Below are the code and all the weights of a small trained network. Each question names an input and a target symbol and asks about switching units off, where a switched-off unit gives its printed mean instead of its output.

import numpy as np


def w(rows, s, z=0):
    codes = np.array(rows[::2]) - 128.0
    scale = np.full(codes.shape[1], s)
    scale[-1] = z or s
    return codes * scale


def f(y):
    return y / 2 * (1 + np.tanh(0.7978845608 * (y + 0.044715 * y**3)))


def softmax(a):
    e = np.exp(a - a.max(-1, keepdims=True))
    return e / e.sum(-1, keepdims=True)


def log_softmax(a):
    a = a - a.max(-1, keepdims=True)
    return a - np.log(np.exp(a).sum(-1, keepdims=True))


def net(x, mask):
    ids = ['δεζηθξπστφ'.index(c) for c in x.split()]
    T = len(ids)
    res = E[ids] + P[:T]
    q, k, v = (res @ M[0].T for M in (Q, K, V))
    z = softmax(np.where(np.tri(T) > 0, q @ k.T / 3**0.5, -1e9)) @ v
    res = res + np.where(mask[0], z, O[0][:, -1]) @ O[0][:, :-1]
    y = f(res @ A[0][:, :-1].T + A[0][:, -1])
    res = res + np.where(mask[1:13], y, B[0][:, -1]) @ B[0][:, :-1]
    return log_softmax(res[-1] @ U[:, :-1].T + U[:, -1])


Q, K, V, O, A, B = {}, {}, {}, {}, {}, {}
E = w([
[127,138,107,161,157,110,117,152],'δ',
[211,140,208,152,163,103,101,156],'ε',
[160,145,190,186,58,137,166,142],'ζ',
[67,153,98,133,94,81,195,97],'η',
[158,174,153,161,127,139,136,196],'θ',
[76,128,127,187,104,98,156,155],'ξ',
[121,116,122,143,188,102,61,138],'π',
[210,191,178,106,139,129,148,152],'σ',
[166,129,135,86,190,87,110,68],'τ',
[132,86,111,4,68,152,133,147],'φ',
],0.022)
P = w([
[86,142,132,168,134,131,129,121],'0',
[108,147,118,130,70,106,83,146],'1',
[197,98,113,160,103,5,132,105],'2',
[154,71,95,171,192,120,214,177],'3',
[74,149,194,183,170,92,161,95],'4',
[61,228,105,138,69,204,77,70],'5',
],0.015)
Q[0] = w([
[136,108,87,106,129,229,139,124],'h0',
[162,177,78,107,64,159,7,109],'h0',
[207,46,71,160,184,102,213,138],'h0',
],0.013)
K[0] = w([
[184,200,104,244,126,3,111,56],'h0',
[37,236,210,172,137,147,83,85],'h0',
[158,104,97,67,1,32,53,171],'h0',
],0.0081)
V[0] = w([
[158,181,197,169,90,174,150,161],'h0',
[57,53,129,243,78,154,108,160],'h0',
[119,190,64,102,48,142,254,70],'h0',
],0.0093)
O[0] = w([
[117,68,247,157,177,165,163,171,159],'h0',
[142,157,67,122,189,125,188,96,82],'h0',
[159,69,97,155,128,225,115,45,5],'h0',
],0.015,0.0026)
A[0] = w([
[150,189,97,162,187,90,138,100,142],'n0',
[160,116,117,107,97,215,133,128,117],'n1',
[84,120,113,245,40,101,150,120,145],'n2',
[170,165,129,134,149,144,90,135,97],'n3',
[87,142,172,125,88,78,92,167,48],'n4',
[208,145,145,143,167,92,108,156,143],'n5',
[109,141,113,73,96,120,77,152,127],'n6',
[159,109,174,138,130,161,107,107,143],'n7',
[166,161,172,118,88,156,144,122,149],'n8',
[126,156,160,129,115,62,140,145,170],'n9',
[115,179,122,110,159,89,122,160,2],'n10',
[124,111,125,87,92,174,131,92,190],'n11',
],0.012,0.0097)
B[0] = w([
[134,138,78,172,77,189,126,215,206],'n0',
[118,129,139,69,130,44,51,196,157],'n1',
[98,213,211,110,154,164,127,106,193],'n2',
[89,73,49,170,50,230,215,112,136],'n3',
[190,27,32,144,131,60,169,1,234],'n4',
[33,126,133,129,168,210,171,155,204],'n5',
[115,110,209,167,161,132,144,95,185],'n6',
[150,135,75,13,40,193,170,84,171],'n7',
[148,153,22,105,130,71,94,181,159],'n8',
[109,115,121,117,101,112,36,128,250],'n9',
[151,116,76,18,131,182,182,96,184],'n10',
[184,130,137,86,183,36,155,93,164],'n11',
],0.008,0.019)
U = w([
[84,184,121,152,105,120,45,218,228],'δ',
[136,117,149,94,163,48,200,142,95],'ε',
[94,140,153,107,147,149,234,79,69],'ζ',
[188,146,88,136,178,159,131,48,45],'η',
[54,158,193,125,172,129,101,170,251],'θ',
[162,169,85,217,172,115,159,121,208],'ξ',
[105,155,65,113,60,117,145,147,1],'π',
[63,68,130,138,1,193,152,107,40],'σ',
[75,110,86,219,76,137,19,110,156],'τ',
[149,177,141,118,118,118,125,139,170],'φ',
],0.0076,0.0057)

Each question gives the input, a string of symbols that net reads in full, and the target symbol t.
The units are the heads (3 rows each of Q, K, V and O) and the neurons (one row each of A and B). Each row of codes is followed by its name. A weight is (code - 128) times the scale printed after its matrix; where a second scale follows, it is the last column's (O, A, B and U).
mask holds one flag per unit, heads first, then neurons. A switched-off unit (its flag False) gives its mean, the last column of its rows in O or B, instead of its output. The means were averaged over made-up inputs and are rounded, as every weight is.
A unit's drop is (log p(t) with every unit on - log p(t) with that unit switched off) / (log p(t) with every unit on - log p(t) with every unit switched off).
The circuit of an input: a set's keep is (log p(t) with only the set's units on - log p(t) with every unit switched off) / (log p(t) with every unit on - log p(t) with every unit switched off). Starting from the 12 units with the biggest drops (on a tie, the unit counted first), units are removed one at a time, each time the one whose removal leaves the highest keep (on an exact tie, the one counted first), for as long as the keep stays at least 0.8.
units of the circuit, in order: the units of the circuit, biggest drop first
unit that matters most: the unit with the biggest drop
k most important neurons: the k neurons with the biggest drops, biggest first
input θ π ε ζ, target ε: units of the circuit, in order -> (n4 h0)
input ε τ τ ξ τ, target ξ: units of the circuit, in order -> (h0 n0 n7)
input ζ π ξ θ, target ξ: unit that matters most -> h0
input ζ η π ε τ, target ε: units of the circuit, in order -> (h0 n4)
input τ ξ τ ζ τ σ, target τ: units of the circuit, in order -> (h0 n10 n4)
input ε ξ θ ζ, target θ: units of the circuit, in order -> (n4 h0)
input ζ π δ, target π: 2 most important neurons -> (n10 n0)
input δ π ζ, target π: 3 most important neurons -> (n4 n10 n9)
input ε θ δ, target θ: 2 most important neurons -> (n4 n5)
input π η φ ξ, target θ: 2 most important neurons -> (n2 n4)
input τ π π, target π: 3 most important neurons -> (n10 n0 n4)
input σ τ τ τ ζ σ, target ζ: 3 most important neurons -> (n7 n9 n0)
input π τ δ σ π, target σ: units of the circuit, in order -> (h0 n7)
input π τ ε, target τ: units of the circuit, in order -> (h0 n9 n4)
input ξ δ ξ, target δ: units of the circuit, in order -> (h0 n4 n0 n9)
input τ τ δ ε φ ζ, target φ: unit that matters most -> n1
input σ σ ε π η, target π: units of the circuit, in order -> (h0 n0)
input δ π τ τ π η, target π: 4 most important neurons -> (n10 n0 n9 n4)
input τ π θ, target π: units of the circuit, in order -> (h0 n10 n0)
input τ τ ζ π, target ζ: units of the circuit, in order -> (h0 n9)
input δ ζ ε π ε σ, target ε: units of the circuit, in order -> (h0 n4)
input τ φ σ δ ε, target σ: 2 most important neurons -> (n7 n3)
input π π δ τ, target δ: units of the circuit, in order -> (n4 h0 n0)
input ε π π τ τ, target τ: units of the circuit, in order -> (h0 n9)
input φ π τ θ, target δ: units of the circuit, in order -> (n4)
input ξ τ ζ ε ε, target ε: 2 most important neurons -> (n4 n10)
input ε π τ ε θ δ, target θ: 2 most important neurons -> (n4 n0)
input ξ η τ η ξ, target η: 2 most important neurons -> (n11 n5)
input ζ τ σ τ φ, target ε: 2 most important neurons -> (n11 n0)
input π τ τ τ τ τ, target τ: most important neuron -> (n10)
